[128 = 0]

[ 28 140  81 174  92  53 109 168 104 252 225 100 109 147 138 176 162 107
 136 153 109 187  57 122 139  89  64  85  72 161  97 142 184  92  81  59
 159 102 144  65 173  87 118  90 156 132  91  84  77 146  88  87 139 153
   4 133 165]	(13)
[134 123 119 136 136 145 124 121 133 104 130 135 125 141 128 129 161 124
 120 126 123 132 131 132 127 136 133 138 128 120 131 130 121 108 131  88
 117 140 124 132 137 132 134 144 126 132 132 128 127 122 123 117 137 119
 131 106 143]	(6)
[144 119 122 137 133 137 137 118 121  98 121 143 119 121 162 136 156 128
  90 132 110 118 139 129 127 132 144 150 133 133 137 132 139 113 135 110
 132 142 126 114 138 119 128 113 136 129 118 147 135 120 131 107 141 118
 127 101 128]	(9)
[138  89 133 150 136 117 134 105 140  34 161 152  95 130 169 128 197 102
  67 136 109 120 149 133 146 131 155 146 101 139 139 146 120 111 133  83
 105 153 118 123 151 122 120 160 160 134 130 152 132 116 130  78 155 117
 122  77 140]	(2)
[101 132  81 135 127 121 154  92  99 123 134 119 167 105 174 132 188 103
 112 129  97 114 119 110 110 139 145 168 115 143 114 123 132  83 151  61
 142 123 142  80 171 108 116  76 162 134  87 155 105 118 122  92 134 120
 100  47 177]	(2)
[ 99 144  95 123 127 114 155 103 116 133 117 113 164 154 133 117 127 101
 155 132 122 136 111 121 102 142 111 135 105 122  92 114 130  96 140  71
 139 111 135 112 163 115 112 137 138 125 108 125 103 132 122 129 108 140
 125  77 151]	(2)
[141 131 127 131 140 149 122 107 114  77 112 151 141 110 126 120 185 132
 125 126 110 147 130 115 112 134 159 164 123 124 139 128 118 110 140  98
 103 149 115 137 146 143 140 133 141 134 118 133 116 113 122 103 141 117
 139  85 166]	(13)
[128 135 131 134 124 115 127 122 104 106 120 154 130 116 151 128 171 133
 119 133 103 154 115 111 109 124 155 154 113 128 136 122 121 117 129 105
 128 135 111 120 149 129 133 115 146 136 111 130 116 123 113 105 141 122
 120 102 148]	(13)
[115 117 123 140 122 102 136 109 132 107 156 138 122 127 145 118 167 114
 114 130 111 130 124 115 128 125 135 145 100 138 126 134 119 115 128 103
 123 128 121 110 156 123 116 118 162 132 115 137 114 125 115 100 140 124
 105  91 155]	(6)
[108 136 112 135 119 129 117 152 126 183 140 118 132 141 126 145 122 129
 139 134 134 142 105 133 122 120 102 116 126 125 118 125 144 111 120 100
 145 118 134 118 133 124 131 122 119 131 120 105 118 135 119 130 124 130
  94 135 134]	(13)
[118 122 106 119 124 120 162  94 100 111 117 134 167  99 194 122 168 110
 111 124  94 104 119 102 100 139 152 188 118 133 127 113 117  95 166 102
 152 119 132  87 167 109 119  67 163 136  88 168 108 122 124 101 135 114
 100  47 167]	(2)
[120 145 153 148 121  89 119 143 131 131 155 155  73 145 134 128 142 141
 119 140 117 166 118 119 134 114 113 122 109 126 137 138 130 139  90 120
 124 142  98 126 136 135 133 127 130 129 141 103 133 133 103 121 151 129
 107 159 140]	(9)
[119 133 129 137 129 118 127 139 131 146 147 130 102 137 141 133 138 137
 122 137 121 143 121 120 131 126 126 135 124 127 129 131 144 121 117 114
 127 137 118 113 141 120 133 109 129 135 124 122 129 131 114 118 144 126
 101 114 149]	(13)
[ 84 133 116 151 122 118  95 148 107 189 156 109 125 137 112 154 161 128
 140 130 125 169  95 129 131 112  98 115 123 128 130 133 127 106 109  93
 128 124 138 119 134 128 138 111 125 127 120  96 108 137 108 119 136 134
  74 143 149]	(9)
[ 90 144  69 137 132 129 153  92 103 128 130 104 175 124 141 133 186 105
 126 133 110 132 120 119 109 142 132 151 109 132 100 124 142  79 144  43
 135 124 145  94 170 111 116 112 151 129  95 138  95 118 122 104 123 130
 116  53 176]	(2)
[ 91 134 115 142 126 125 113 123  86 146 125 131 156 113 141 149 190 119
 132 127 106 164  99 115 106 117 128 152 120 128 134 127 113  99 135  85
 126 129 133 119 150 134 135 106 140 130 104 120 100 126 114 110 134 124
  97 105 162]	(9)
[126 136 104 141 140 160 113 135 125 146 129 124 132 136 113 135 168 137
 134 129 127 151 115 129 119 135 126 140 132 117 130 125 138  93 122  68
 118 139 127 120 147 127 145 125 123 135 118 113 115 123 115 110 143 128
  95  94 164]	(13)
[ 99 133 110 152 124 111 124 136 111 157 160 131 109 132 135 136 173 136
 127 138 111 161 106 115 123 120 124 139 108 134 125 132 151 105 114  88
 125 135 124 103 159 118 135 103 145 138 110 117 107 128 104  97 150 130
  79  96 173]	(13)
[ 87 109  87 129 123 133 126  91 108 121 148 113 190  99 163 148 183  83
 119 123 113  98 115 122 122 128 136 152 113 143 111 127 119  83 164  67
 139 107 158 101 151 109 114 118 155 130  95 150  95 121 134  94 113 124
 101  69 157]	(2)
